Below are the code and all the weights of a small trained network. Each question names an input and a class and asks about switching units off, where a switched-off unit gives its printed mean instead of its output.

import numpy as np


def w(rows, s, z=0):
    codes = np.array(rows[::2]) - 128.0
    scale = np.full(codes.shape[1], s)
    scale[-1] = z or s
    return codes * scale


def f(y):
    return np.maximum(y, 0)


def log_softmax(a):
    a = a - a.max(-1, keepdims=True)
    return a - np.log(np.exp(a).sum(-1, keepdims=True))


def net(x, mask):
    res = np.array(x, float).reshape(1, 5) / 4 @ E
    y = f(res @ A[0][:, :-1].T + A[0][:, -1])
    res = res + np.where(mask, y, B[0][:, -1]) @ B[0][:, :-1]
    return log_softmax(res[-1] @ U[:, :-1].T + U[:, -1])


A, B = {}, {}
E = w([
[2,120,244,180,41,169,101,211,186,149,119],'x0',
[169,97,134,88,57,124,46,191,144,133,35],'x1',
[183,72,130,112,48,150,92,96,204,134,86],'x2',
[120,14,93,203,199,86,167,182,215,141,93],'x3',
[39,110,30,50,106,211,102,110,103,164,120],'x4',
],0.0094)
A[0] = w([
[132,162,151,121,114,148,115,123,109,125,139,85],'N1',
[96,100,199,176,121,109,127,205,157,138,92,109],'N2',
[142,158,129,162,196,100,154,80,116,111,190,143],'N3',
[165,201,135,121,186,101,151,116,74,112,195,225],'N4',
[47,112,90,107,127,173,127,105,122,131,148,195],'N5',
[119,70,63,134,178,111,127,139,142,140,76,174],'N6',
[52,132,147,154,114,154,138,137,140,107,119,254],'N7',
[145,136,131,154,156,131,131,112,122,91,156,152],'N8',
[236,142,115,108,143,107,117,147,102,126,118,161],'N9',
[247,143,148,141,130,85,122,143,127,118,88,138],'N10',
],0.013,0.0025)
B[0] = w([
[99,154,109,126,148,163,141,76,107,154,99,174],'N1',
[72,47,184,174,110,102,112,171,173,103,163,249],'N2',
[195,162,121,133,130,96,141,133,128,174,248,227],'N3',
[133,234,164,198,158,60,124,101,66,142,165,252],'N4',
[104,158,73,94,125,208,148,138,102,131,130,211],'N5',
[114,86,66,138,192,149,162,198,120,90,179,201],'N6',
[107,99,145,114,85,138,99,153,180,135,142,218],'N7',
[168,119,121,100,128,103,108,122,114,171,158,172],'N8',
[158,113,155,138,153,96,147,109,117,85,24,212],'N9',
[190,48,101,97,155,80,123,113,146,111,55,218],'N10',
],0.015)
U = w([
[94,104,1,107,191,169,204,165,95,124,142,15],'0',
[241,39,95,107,172,26,154,108,122,96,2,244],'1',
[59,225,148,154,141,98,104,94,49,119,58,35],'2',
[13,44,209,197,61,110,77,193,194,153,169,217],'3',
[177,186,152,187,138,38,174,106,97,235,228,8],'4',
[24,214,119,37,11,249,100,96,92,230,120,212],'5',
],0.0065,0.0015)

Each question gives the input, the list of numbers given to net, and the class t.
The units are the neurons (one row each of A and B). Each row of codes is followed by its name. A weight is (code - 128) times the scale printed after its matrix; where a second scale follows, it is the last column's (A, B and U).
mask holds one flag per neuron, in row order. A switched-off neuron (its flag False) gives its mean, the last column of its row in B, instead of its output. The means were averaged over made-up inputs and are rounded, as every weight is.
A unit's drop is (log p(t) with every unit on - log p(t) with that unit switched off) / (log p(t) with every unit on - log p(t) with every unit switched off).
The circuit of an input: a set's keep is (log p(t) with only the set's units on - log p(t) with every unit switched off) / (log p(t) with every unit on - log p(t) with every unit switched off). Starting from all 10 units, units are removed one at a time, each time the one whose removal leaves the highest keep (on an exact tie, the one counted first), for as long as the keep stays at least 0.8.
circuit, biggest first: the units of the circuit, biggest drop first
unit that matters most: the unit with the biggest drop
top k neurons: the k neurons with the biggest drops, biggest first
drop of u: that unit's drop, to one decimal
input [1,4,-3,-8,-4], class 2: unit that matters most -> N3
input [-1,0,6,1,3], class 0: circuit, biggest first -> [N2 N10 N4]
input [-3,1,3,4,3], class 0: top 2 neurons -> [N6 N10]
input [-5,6,-8,0,4], class 2: circuit, biggest first -> [N10 N3]
input [-4,4,-8,-8,8], class 2: top 2 neurons -> [N4 N7]
input [-7,1,1,-8,-8], class 1: top 2 neurons -> [N10 N9]
input [2,4,7,3,8], class 0: top 2 neurons -> [N6 N5]
input [-1,8,-8,-5,-2], class 1: top 2 neurons -> [N10 N9]
input [-6,5,0,-8,7], class 2: top 2 neurons -> [N9 N7]
input [-2,2,-3,-1,3], class 0: top 2 neurons -> [N4 N3]
input [-7,0,-7,7,4], class 4: top 3 neurons -> [N3 N4 N10]
input [3,-5,6,7,7], class 0: top 2 neurons -> [N5 N6]
input [-2,0,5,-3,4], class 5: top 2 neurons -> [N10 N6]
input [-2,-6,7,5,-6], class 1: circuit, biggest first -> [N10]
input [4,-4,-7,-1,7], class 5: drop of N2 -> 0.0
input [2,-3,-1,-1,2], class 5: drop of N2 -> 0.2
input [-5,-3,7,-3,-7], class 1: drop of N10 -> 2.0
